Below are the code and all the weights of a small trained network. Each question names an input and a target symbol and asks about switching units off, where a switched-off unit gives its printed mean instead of its output.

import numpy as np


def w(rows, s, z=0):
    codes = np.array(rows[::2]) - 128.0
    scale = np.full(codes.shape[1], s)
    scale[-1] = z or s
    return codes * scale


def f(y):
    return np.maximum(y, 0)


def softmax(a):
    e = np.exp(a - a.max(-1, keepdims=True))
    return e / e.sum(-1, keepdims=True)


def log_softmax(a):
    a = a - a.max(-1, keepdims=True)
    return a - np.log(np.exp(a).sum(-1, keepdims=True))


def net(x, mask):
    ids = ['βεζπστφω'.index(c) for c in x.split()]
    T = len(ids)
    res = E[ids] + P[:T]
    r = res
    for j in range(2):
        rows = slice(2 * j, 2 * j + 2)
        q, k, v = (r @ M[0][rows].T for M in (Q, K, V))
        z = softmax(np.where(np.tri(T) > 0, q @ k.T / 2**0.5, -1e9)) @ v
        o = O[0][rows]
        res = res + np.where(mask[j], z, o[:, -1]) @ o[:, :-1]
    y = f(res @ A[0][:, :-1].T + A[0][:, -1])
    res = res + np.where(mask[2:6], y, B[0][:, -1]) @ B[0][:, :-1]
    return log_softmax(res[-1] @ U[:, :-1].T + U[:, -1])


Q, K, V, O, A, B = {}, {}, {}, {}, {}, {}
E = w([
[153,97,91,59,89],'β',
[163,147,32,117,107],'ε',
[59,172,146,196,93],'ζ',
[105,163,115,79,219],'π',
[96,116,252,205,129],'σ',
[73,114,242,93,128],'τ',
[172,135,133,154,216],'φ',
[210,128,131,250,130],'ω',
],0.016)
P = w([
[81,59,79,128,121],'0',
[38,170,61,135,139],'1',
[131,3,161,152,150],'2',
[75,185,82,97,104],'3',
[130,16,127,161,154],'4',
[124,195,131,79,90],'5',
[110,26,123,162,160],'6',
[178,199,207,56,81],'7',
[146,25,192,154,190],'8',
[151,183,205,71,108],'9',
],0.011)
Q[0] = w([
[154,155,120,128,112],'head 1',
[170,252,126,98,108],'head 1',
[93,151,164,158,149],'head 2',
[118,173,123,123,111],'head 2',
],0.027)
K[0] = w([
[53,18,79,164,95],'head 1',
[47,3,79,175,184],'head 1',
[218,211,116,94,155],'head 2',
[147,65,71,135,200],'head 2',
],0.011)
V[0] = w([
[48,40,254,63,153],'head 1',
[138,123,169,228,116],'head 1',
[192,92,123,110,134],'head 2',
[92,96,124,122,31],'head 2',
],0.012)
O[0] = w([
[51,112,62,107,49,249],'head 1',
[97,129,2,242,239,213],'head 1',
[202,108,121,76,111,91],'head 2',
[112,169,114,212,20,136],'head 2',
],0.0076,0.014)
A[0] = w([
[148,80,74,86,97,175],'neuron 1',
[99,255,108,104,151,2],'neuron 2',
[106,62,176,144,79,91],'neuron 3',
[69,229,127,123,136,74],'neuron 4',
],0.0091,0.0057)
B[0] = w([
[128,181,189,97,148,185],'neuron 1',
[247,167,179,26,213,165],'neuron 2',
[173,177,65,63,94,223],'neuron 3',
[148,143,248,79,138,253],'neuron 4',
],0.012,0.006)
U = w([
[113,153,173,204,141,254],'β',
[244,204,95,130,76,165],'ε',
[104,82,195,91,101,60],'ζ',
[181,190,222,163,140,87],'π',
[134,170,50,116,55,73],'σ',
[82,65,1,183,134,57],'τ',
[179,131,104,172,215,88],'φ',
[180,67,147,96,187,158],'ω',
],0.0085,0.0042)

Each question gives the input, a string of symbols that net reads in full, and the target symbol t.
The units are the heads (2 rows each of Q, K, V and O) and the neurons (one row each of A and B). Each row of codes is followed by its name. A weight is (code - 128) times the scale printed after its matrix; where a second scale follows, it is the last column's (O, A, B and U).
mask holds one flag per unit, heads first, then neurons. A switched-off unit (its flag False) gives its mean, the last column of its rows in O or B, instead of its output. The means were averaged over made-up inputs and are rounded, as every weight is.
A unit's drop is (log p(t) with every unit on - log p(t) with that unit switched off) / (log p(t) with every unit on - log p(t) with every unit switched off).
The circuit of an input: a set's keep is (log p(t) with only the set's units on - log p(t) with every unit switched off) / (log p(t) with every unit on - log p(t) with every unit switched off). Starting from all 6 units, units are removed one at a time, each time the one whose removal leaves the highest keep (on an exact tie, the one counted first), for as long as the keep stays at least 0.8.
units of the circuit, in order: the units of the circuit, biggest drop first
top k neurons: the k neurons with the biggest drops, biggest first
which heads matter: for each layer, one digit per head in row order, 1 if its drop is at least 0.15 and else 0, layers parted by /
drop when u is switched off: that unit's drop, to one decimal
input φ ζ σ σ σ σ σ σ τ, target τ: which heads matter => 10
input σ σ ε σ β τ φ, target σ: units of the circuit, in order => head 1; neuron 3
input σ τ σ β β β σ τ τ, target σ: top neuron => neuron 3
input ζ β σ ζ τ σ σ β τ σ, target σ: which heads matter => 11
input φ β σ σ τ ζ π, target β: units of the circuit, in order => head 2; head 1; neuron 3
input ζ β σ β ε, target ε: which heads matter => 10
input π π σ, target ζ: which heads matter => 11
input σ β σ φ σ τ ζ σ β, target τ: top 3 neurons => neuron 4; neuron 2; neuron 3
input ε π ζ ζ, target π: units of the circuit, in order => neuron 4; neuron 2
input σ ζ π, target β: units of the circuit, in order => head 2; neuron 3
input ζ σ ζ σ σ τ ζ φ, target φ: top 2 neurons => neuron 2; neuron 3
input σ π σ ω ζ, target φ: which heads matter => 10
input σ ζ σ σ τ σ β β τ, target ε: units of the circuit, in order => neuron 3; head 1; head 2
input ζ τ φ β τ β σ π π, target ζ: units of the circuit, in order => head 1
input τ ω β β ζ, target ε: top 2 neurons => neuron 3; neuron 4
input φ σ φ, target τ: units of the circuit, in order => neuron 4; head 1
input φ ζ β σ σ σ β π, target ω: top 2 neurons => neuron 2; neuron 3
input ω τ τ, target σ: top 2 neurons => neuron 3; neuron 4
input π ζ ζ σ σ, target τ: which heads matter => 00
input τ τ ω, target σ: which heads matter => 10
input σ φ ω ζ ζ φ τ, target ω: which heads matter => 11
input τ σ σ σ β σ τ σ ζ, target τ: units of the circuit, in order => head 1
input σ τ φ, target σ: drop when neuron 4 is switched off => 0.1
input σ σ ε τ σ, target σ: drop when neuron 3 is switched off => 0.4
